Below is a small trained network, with its code and all its weights. Each question gives an input and a class and asks what happens when units are switched off, that is, made to give their printed mean instead of their output.

import numpy as np


def w(rows, s, z=0):
    codes = np.array(rows[::2]) - 128.0
    scale = np.full(codes.shape[1], s)
    scale[-1] = z or s
    return codes * scale


def f(y):
    return y / 2 * (1 + np.tanh(0.7978845608 * (y + 0.044715 * y**3)))


def log_softmax(a):
    a = a - a.max(-1, keepdims=True)
    return a - np.log(np.exp(a).sum(-1, keepdims=True))


def net(x, mask):
    res = np.array(x, float).reshape(1, 4) / 4 @ E
    y = f(res @ A[0][:, :-1].T + A[0][:, -1])
    res = res + np.where(mask, y, B[0][:, -1]) @ B[0][:, :-1]
    return log_softmax(res[-1] @ U[:, :-1].T + U[:, -1])


A, B = {}, {}
E = w([
[158,134,105,157,29,42,97],'x0',
[168,60,235,190,122,162,26],'x1',
[142,200,51,188,92,214,190],'x2',
[246,152,157,117,161,141,171],'x3',
],0.012)
A[0] = w([
[133,64,193,201,136,189,86,228],'N1',
[126,121,87,206,47,111,38,235],'N2',
[123,126,162,164,97,155,90,109],'N3',
[106,210,64,120,207,142,167,210],'N4',
[99,61,173,138,172,109,62,182],'N5',
[160,114,127,155,89,85,89,189],'N6',
[74,188,116,103,173,158,92,169],'N7',
[96,115,128,94,211,155,172,134],'N8',
[188,150,146,180,71,157,146,253],'N9',
[157,136,130,91,192,105,245,237],'N10',
[175,31,136,99,119,132,92,184],'N11',
[115,136,140,159,206,221,200,139],'N12',
[96,122,93,138,220,169,177,170],'N13',
[130,161,107,83,47,56,173,129],'N14',
[106,125,198,165,69,173,90,151],'N15',
],0.012,0.0049)
B[0] = w([
[125,99,102,173,226,110,143,253],'N1',
[95,95,136,157,87,1,236,230],'N2',
[126,198,166,205,131,77,83,177],'N3',
[111,147,184,69,126,169,167,247],'N4',
[82,21,126,128,174,133,68,231],'N5',
[71,125,82,179,111,36,140,185],'N6',
[70,110,176,126,114,137,99,176],'N7',
[174,116,223,102,90,138,72,197],'N8',
[178,186,62,158,104,158,198,204],'N9',
[183,202,163,19,187,163,154,234],'N10',
[130,94,66,142,190,93,84,199],'N11',
[157,134,120,157,116,209,112,229],'N12',
[110,143,177,156,130,223,174,213],'N13',
[61,179,84,52,107,77,137,196],'N14',
[56,169,128,224,171,80,113,205],'N15',
],0.0087,0.017)
U = w([
[110,6,123,113,182,124,12,194],'0',
[137,120,246,70,129,166,91,114],'1',
[236,178,79,86,135,154,144,153],'2',
[111,228,42,20,146,99,93,163],'3',
[68,136,62,88,1,57,159,190],'4',
[111,135,135,244,153,70,67,142],'5',
[124,159,97,162,144,182,93,1],'6',
[221,124,44,157,138,137,14,51],'7',
],0.0092,0.0021)

Each question gives the input, the list of numbers given to net, and the class t.
The units are the neurons (one row each of A and B). Each row of codes is followed by its name. A weight is (code - 128) times the scale printed after its matrix; where a second scale follows, it is the last column's (A, B and U).
mask holds one flag per neuron, in row order. A switched-off neuron (its flag False) gives its mean, the last column of its row in B, instead of its output. The means were averaged over made-up inputs and are rounded, as every weight is.
A unit's drop is (log p(t) with every unit on - log p(t) with that unit switched off) / (log p(t) with every unit on - log p(t) with every unit switched off).
The circuit of an input: a set's keep is (log p(t) with only the set's units on - log p(t) with every unit switched off) / (log p(t) with every unit on - log p(t) with every unit switched off). Starting from the 12 units with the biggest drops (on a tie, the unit counted first), units are removed one at a time, each time the one whose removal leaves the highest keep (on an exact tie, the one counted first), for as long as the keep stays at least 0.8.
circuit, biggest first: the units of the circuit, biggest drop first
k most important neurons: the k neurons with the biggest drops, biggest first
drop when u is switched off: that unit's drop, to one decimal
input [-7,5,1,-3], class 0: circuit, biggest first -> [N5]
input [-2,-2,-1,-5], class 1: 2 most important neurons -> [N1, N11]
input [1,0,5,-1], class 4: 2 most important neurons -> [N10, N1]
input [3,-3,-1,7], class 3: 2 most important neurons -> [N14, N12]
input [-1,4,7,6], class 2: 2 most important neurons -> [N9, N5]
input [8,-4,-8,8], class 3: 2 most important neurons -> [N2, N10]
input [5,3,-7,6], class 0: 2 most important neurons -> [N5, N11]
input [0,-1,-6,5], class 0: 2 most important neurons -> [N4, N9]
input [5,2,2,-6], class 4: drop when N2 is switched off -> 0.7
input [-8,5,4,4], class 6: drop when N12 is switched off -> 1.0
input [8,4,3,-2], class 4: drop when N2 is switched off -> 1.2
